Below is a small trained network, with its code and all its weights. Each question gives an input and a target symbol and asks what happens when units are switched off, that is, made to give their printed mean instead of their output.

import numpy as np


def w(rows, s, z=0):
    codes = np.array(rows[::2]) - 128.0
    scale = np.full(codes.shape[1], s)
    scale[-1] = z or s
    return codes * scale


def f(y):
    return y / 2 * (1 + np.tanh(0.7978845608 * (y + 0.044715 * y**3)))


def softmax(a):
    e = np.exp(a - a.max(-1, keepdims=True))
    return e / e.sum(-1, keepdims=True)


def log_softmax(a):
    a = a - a.max(-1, keepdims=True)
    return a - np.log(np.exp(a).sum(-1, keepdims=True))


def net(x, mask):
    ids = ['ΔΛΞΣΦαπτψ'.index(c) for c in x.split()]
    T = len(ids)
    res = E[ids] + P[:T]
    u = 0
    for l in range(2):
        r = res
        for j in range(3):
            rows = slice(4 * j, 4 * j + 4)
            q, k, v = (r @ M[l][rows].T for M in (Q, K, V))
            z = softmax(np.where(np.tri(T) > 0, q @ k.T / 4**0.5, -1e9)) @ v
            o = O[l][rows]
            res = res + np.where(mask[u + j], z, o[:, -1]) @ o[:, :-1]
        u += 3
        y = f(res @ A[l][:, :-1].T + A[l][:, -1])
        res = res + np.where(mask[u : u + 12], y, B[l][:, -1]) @ B[l][:, :-1]
        u += 12
    return log_softmax(res[-1] @ U[:, :-1].T + U[:, -1])


Q, K, V, O, A, B = {}, {}, {}, {}, {}, {}
E = w([
[184,90,117,209,193,142,97],'Δ',
[103,218,59,140,91,237,222],'Λ',
[112,32,61,50,143,72,125],'Ξ',
[43,144,116,91,83,243,31],'Σ',
[40,176,159,110,190,136,177],'Φ',
[166,184,77,138,191,133,47],'α',
[208,85,113,103,90,187,164],'π',
[85,5,113,172,128,70,165],'τ',
[124,33,188,87,166,217,164],'ψ',
],0.018)
P = w([
[129,200,251,107,145,2,27],'0',
[97,101,75,190,160,164,108],'1',
[87,91,97,179,149,160,149],'2',
[77,73,94,173,140,143,169],'3',
[78,66,71,174,143,160,150],'4',
[67,68,74,168,137,148,167],'5',
[65,66,68,172,141,162,165],'6',
[54,55,62,166,139,158,178],'7',
],0.008)
Q[0] = w([
[71,80,122,126,128,124,117],'L0H1',
[186,156,165,82,118,25,68],'L0H1',
[121,10,54,87,209,124,131],'L0H1',
[126,163,120,141,153,82,108],'L0H1',
[141,162,57,133,160,194,194],'L0H2',
[123,213,158,129,145,163,121],'L0H2',
[66,122,43,140,130,202,166],'L0H2',
[68,122,97,160,155,60,190],'L0H2',
[169,213,194,153,107,153,67],'L0H3',
[106,95,131,102,159,162,127],'L0H3',
[90,186,126,77,1,140,203],'L0H3',
[148,37,211,118,213,60,73],'L0H3',
],0.0077)
K[0] = w([
[111,108,106,124,108,133,140],'L0H1',
[161,66,106,102,126,150,100],'L0H1',
[109,152,71,103,163,150,173],'L0H1',
[116,92,138,121,172,160,129],'L0H1',
[141,143,134,143,114,33,116],'L0H2',
[80,117,104,115,178,173,117],'L0H2',
[115,123,245,118,115,130,75],'L0H2',
[92,133,151,116,148,106,148],'L0H2',
[152,114,139,163,114,173,97],'L0H3',
[129,158,162,113,191,164,128],'L0H3',
[117,127,192,88,88,87,84],'L0H3',
[119,121,97,142,108,145,156],'L0H3',
],0.013)
V[0] = w([
[93,143,128,94,164,180,176],'L0H1',
[199,107,93,170,34,135,63],'L0H1',
[135,82,191,149,105,84,27],'L0H1',
[171,111,212,72,197,136,94],'L0H1',
[87,104,105,164,90,174,148],'L0H2',
[190,21,103,114,213,152,34],'L0H2',
[194,138,127,139,10,103,143],'L0H2',
[204,114,120,135,66,132,92],'L0H2',
[129,174,201,129,80,80,77],'L0H3',
[115,175,181,1,37,94,83],'L0H3',
[66,89,195,128,189,159,159],'L0H3',
[80,184,100,115,98,139,181],'L0H3',
],0.007)
O[0] = w([
[110,162,140,148,176,106,64,192],'L0H1',
[199,88,167,168,139,147,179,76],'L0H1',
[125,3,136,178,215,171,127,31],'L0H1',
[121,51,107,101,60,119,144,25],'L0H1',
[242,106,148,169,149,207,86,87],'L0H2',
[214,128,153,245,203,65,147,255],'L0H2',
[76,216,156,85,111,176,233,57],'L0H2',
[112,92,127,120,145,202,141,100],'L0H2',
[104,137,48,168,154,124,142,28],'L0H3',
[176,60,12,211,154,121,56,93],'L0H3',
[122,128,195,90,160,131,18,176],'L0H3',
[83,113,61,107,108,134,141,101],'L0H3',
],0.0062,0.0055)
A[0] = w([
[178,100,117,159,95,141,100,69],'L0N1',
[120,85,86,56,113,81,147,107],'L0N2',
[217,96,116,48,192,132,165,107],'L0N3',
[111,145,108,79,165,184,154,177],'L0N4',
[111,122,142,115,102,92,80,45],'L0N5',
[90,224,16,104,125,81,116,168],'L0N6',
[103,143,131,64,114,176,147,181],'L0N7',
[71,142,197,143,100,120,138,193],'L0N8',
[54,94,115,136,43,132,92,147],'L0N9',
[255,142,143,65,157,139,118,254],'L0N10',
[178,99,127,91,187,116,195,178],'L0N11',
[145,178,112,94,130,120,68,32],'L0N12',
],0.0094,0.0034)
B[0] = w([
[169,112,143,95,80,188,174,137],'L0N1',
[94,171,113,174,121,125,93,215],'L0N2',
[125,155,174,59,100,212,71,180],'L0N3',
[28,88,180,190,85,110,109,151],'L0N4',
[114,102,116,147,196,199,253,153],'L0N5',
[133,98,115,209,94,98,154,255],'L0N6',
[146,118,171,122,89,83,29,152],'L0N7',
[139,97,46,185,111,128,83,164],'L0N8',
[177,142,148,87,168,166,109,180],'L0N9',
[128,140,114,161,89,94,64,162],'L0N10',
[205,137,151,44,93,93,133,195],'L0N11',
[120,123,174,99,85,99,134,159],'L0N12',
],0.0073,0.009)
Q[1] = w([
[126,132,95,217,96,71,71],'L1H1',
[153,115,137,156,181,127,227],'L1H1',
[90,95,92,199,61,110,122],'L1H1',
[94,176,195,118,90,175,176],'L1H1',
[119,103,101,165,137,47,116],'L1H2',
[137,49,248,114,116,171,107],'L1H2',
[106,41,121,134,178,164,38],'L1H2',
[33,209,98,97,188,106,67],'L1H2',
[169,134,100,60,222,133,106],'L1H3',
[112,166,109,128,165,147,104],'L1H3',
[117,75,124,175,165,55,136],'L1H3',
[133,156,128,52,116,180,131],'L1H3',
],0.011)
K[1] = w([
[102,193,83,189,95,107,123],'L1H1',
[144,121,141,78,129,125,110],'L1H1',
[76,79,109,213,110,156,197],'L1H1',
[178,125,129,106,152,195,157],'L1H1',
[115,86,142,136,147,51,101],'L1H2',
[101,167,179,136,96,138,157],'L1H2',
[4,195,121,170,64,151,161],'L1H2',
[87,123,110,152,90,104,74],'L1H2',
[141,184,143,80,182,132,77],'L1H3',
[134,134,103,125,130,161,77],'L1H3',
[103,182,134,145,85,112,170],'L1H3',
[182,135,147,76,192,104,90],'L1H3',
],0.012)
V[1] = w([
[153,96,78,141,123,139,150],'L1H1',
[184,76,116,182,127,144,135],'L1H1',
[79,94,130,142,130,156,134],'L1H1',
[109,159,108,184,145,130,192],'L1H1',
[81,117,135,106,169,157,139],'L1H2',
[96,152,75,109,175,128,139],'L1H2',
[116,126,104,89,61,142,132],'L1H2',
[112,76,75,127,154,92,164],'L1H2',
[90,79,156,113,126,106,148],'L1H3',
[91,151,149,114,98,145,254],'L1H3',
[78,144,133,168,176,140,131],'L1H3',
[125,189,125,161,102,112,63],'L1H3',
],0.011)
O[1] = w([
[132,124,93,105,215,222,173,176],'L1H1',
[106,183,120,40,196,145,142,223],'L1H1',
[91,2,136,86,94,202,115,154],'L1H1',
[106,143,193,156,123,185,166,193],'L1H1',
[52,124,131,120,135,132,45,98],'L1H2',
[99,153,161,119,94,132,158,74],'L1H2',
[212,165,143,46,142,214,166,95],'L1H2',
[53,140,173,120,66,108,146,197],'L1H2',
[91,80,47,154,97,146,152,128],'L1H3',
[161,85,117,124,188,145,150,1],'L1H3',
[152,83,142,102,74,170,42,161],'L1H3',
[163,173,100,88,83,187,125,213],'L1H3',
],0.0071,0.0085)
A[1] = w([
[172,107,127,233,163,141,131,3],'L1N1',
[129,131,157,218,95,92,96,235],'L1N2',
[132,61,132,14,158,57,153,88],'L1N3',
[124,193,211,218,201,107,112,230],'L1N4',
[182,199,134,155,74,121,39,64],'L1N5',
[161,197,111,103,123,107,94,147],'L1N6',
[92,115,193,212,87,171,186,152],'L1N7',
[122,119,54,187,173,123,46,73],'L1N8',
[120,2,110,107,128,158,71,32],'L1N9',
[168,109,228,170,185,109,106,185],'L1N10',
[101,177,103,56,61,121,146,129],'L1N11',
[120,177,89,185,50,213,169,90],'L1N12',
],0.0086,0.0036)
B[1] = w([
[141,199,106,88,153,62,2,145],'L1N1',
[135,117,86,141,134,213,72,217],'L1N2',
[149,151,105,74,158,97,161,240],'L1N3',
[77,151,70,200,104,101,160,202],'L1N4',
[108,109,93,104,156,137,222,216],'L1N5',
[101,102,52,182,137,149,173,191],'L1N6',
[133,86,142,106,104,67,139,247],'L1N7',
[157,205,232,60,191,182,191,189],'L1N8',
[152,168,172,150,111,142,211,221],'L1N9',
[181,142,150,206,126,7,109,154],'L1N10',
[82,75,109,113,231,89,88,208],'L1N11',
[141,128,205,76,168,79,132,254],'L1N12',
],0.0065,0.01)
U = w([
[103,112,120,151,244,184,117,127],'Δ',
[102,3,122,200,234,122,199,96],'Λ',
[86,140,29,194,150,142,168,56],'Ξ',
[167,101,126,198,184,92,76,143],'Σ',
[204,85,215,107,148,65,92,70],'Φ',
[115,187,159,121,97,71,200,15],'α',
[111,92,113,157,50,127,89,252],'π',
[82,148,79,51,144,51,119,109],'τ',
[190,112,64,125,77,119,191,181],'ψ',
],0.0056,0.0039)

Each question gives the input, a string of symbols that net reads in full, and the target symbol t.
The units are the heads (4 rows each of Q, K, V and O) and the neurons (one row each of A and B). Each row of codes is followed by its name. A weight is (code - 128) times the scale printed after its matrix; where a second scale follows, it is the last column's (O, A, B and U).
mask holds one flag per unit, layer by layer, with each layer's heads first. A switched-off unit (its flag False) gives its mean, the last column of its rows in O or B, instead of its output. The means were averaged over made-up inputs and are rounded, as every weight is.
A unit's drop is (log p(t) with every unit on - log p(t) with that unit switched off) / (log p(t) with every unit on - log p(t) with every unit switched off).
The circuit of an input: a set's keep is (log p(t) with only the set's units on - log p(t) with every unit switched off) / (log p(t) with every unit on - log p(t) with every unit switched off). Starting from the 12 units with the biggest drops (on a tie, the unit counted first), units are removed one at a time, each time the one whose removal leaves the highest keep (on an exact tie, the one counted first), for as long as the keep stays at least 0.8.
units of the circuit, in order: the units of the circuit, biggest drop first
unit that matters most: the unit with the biggest drop
top k neurons: the k neurons with the biggest drops, biggest first
k most important neurons of layer l: the k neurons of layer l with the biggest drops, biggest first
which heads matter: for each layer, one digit per head in row order, 1 if its drop is at least 0.15 and else 0, layers parted by /
input τ Ξ Ξ Λ Ξ Δ, target π: which heads matter : 101 / 110
input Δ τ Λ Σ, target Σ: top 2 neurons : (L0N6 L1N10)
input Δ Ξ τ τ Λ τ, target Σ: top 3 neurons : (L1N1 L1N10 L0N10)
input ψ Ξ α Σ π τ α Δ, target Σ: units of the circuit, in order : (L1N10 L0H2 L1N1)
input Σ Φ Ξ Δ Λ τ Ξ τ, target Δ: which heads matter : 001 / 101
input Ξ Φ Ξ Ξ τ Ξ Λ ψ, target α: which heads matter : 111 / 110
input Φ Ξ Λ τ, target τ: which heads matter : 111 / 011
input α Ξ Ξ Λ, target Λ: which heads matter : 001 / 101
input ψ Ξ Ξ Ξ Σ, target Δ: units of the circuit, in order : (L1N8 L1H2 L0H3)
input Ξ Σ Λ Σ, target α: units of the circuit, in order : (L1H1 L0H1 L1N12 L1H3)
input Ξ Ξ τ τ Σ, target Δ: which heads matter : 000 / 010
input Φ Ξ Ξ Ξ Λ π, target τ: units of the circuit, in order : (L0H1 L0H2 L1N11)
input Φ Σ ψ Δ τ Λ, target τ: units of the circuit, in order : (L0H2 L1N11)
input Λ π π α, target ψ: unit that matters most : L0N7
input Σ Λ Ξ π Δ, target Δ: units of the circuit, in order : (L0H3 L1H1 L0H1 L0N6)
input Σ Λ τ Φ, target Δ: which heads matter : 011 / 101
input Φ Ξ Λ Δ, target τ: which heads matter : 111 / 011
input τ Ξ Ξ Λ, target π: which heads matter : 100 / 110
input Ξ τ Ξ Ξ Λ Ξ Ξ τ, target α: units of the circuit, in order : (L0H1 L1H1)
input τ Ξ Ξ Ξ Σ Λ, target π: unit that matters most : L0N4
input Ξ Ξ τ Λ, target α: units of the circuit, in order : (L1H1 L0H1)
input τ Ξ Δ, target Σ: which heads matter : 101 / 010
input Λ Δ α Σ, target ψ: unit that matters most : L1H2
input τ α Ξ Ξ α π π, target ψ: which heads matter : 100 / 110
input Λ Σ π Ξ Ξ α Ξ, target ψ: 2 most important neurons of layer 0 : (L0N7 L0N12)
input Φ Ξ Δ Ξ Ξ Ξ π, target π: top 2 neurons : (L0N5 L0N6)
input Ξ α Φ, target π: which heads matter : 000 / 100
input π α Λ Λ α Δ Λ, target Φ: top 3 neurons : (L1N12 L0N4 L0N6)
input Φ Ξ Σ, target π: unit that matters most : L1H1
input ψ Ξ Λ Ξ, target Ξ: which heads matter : 111 / 110
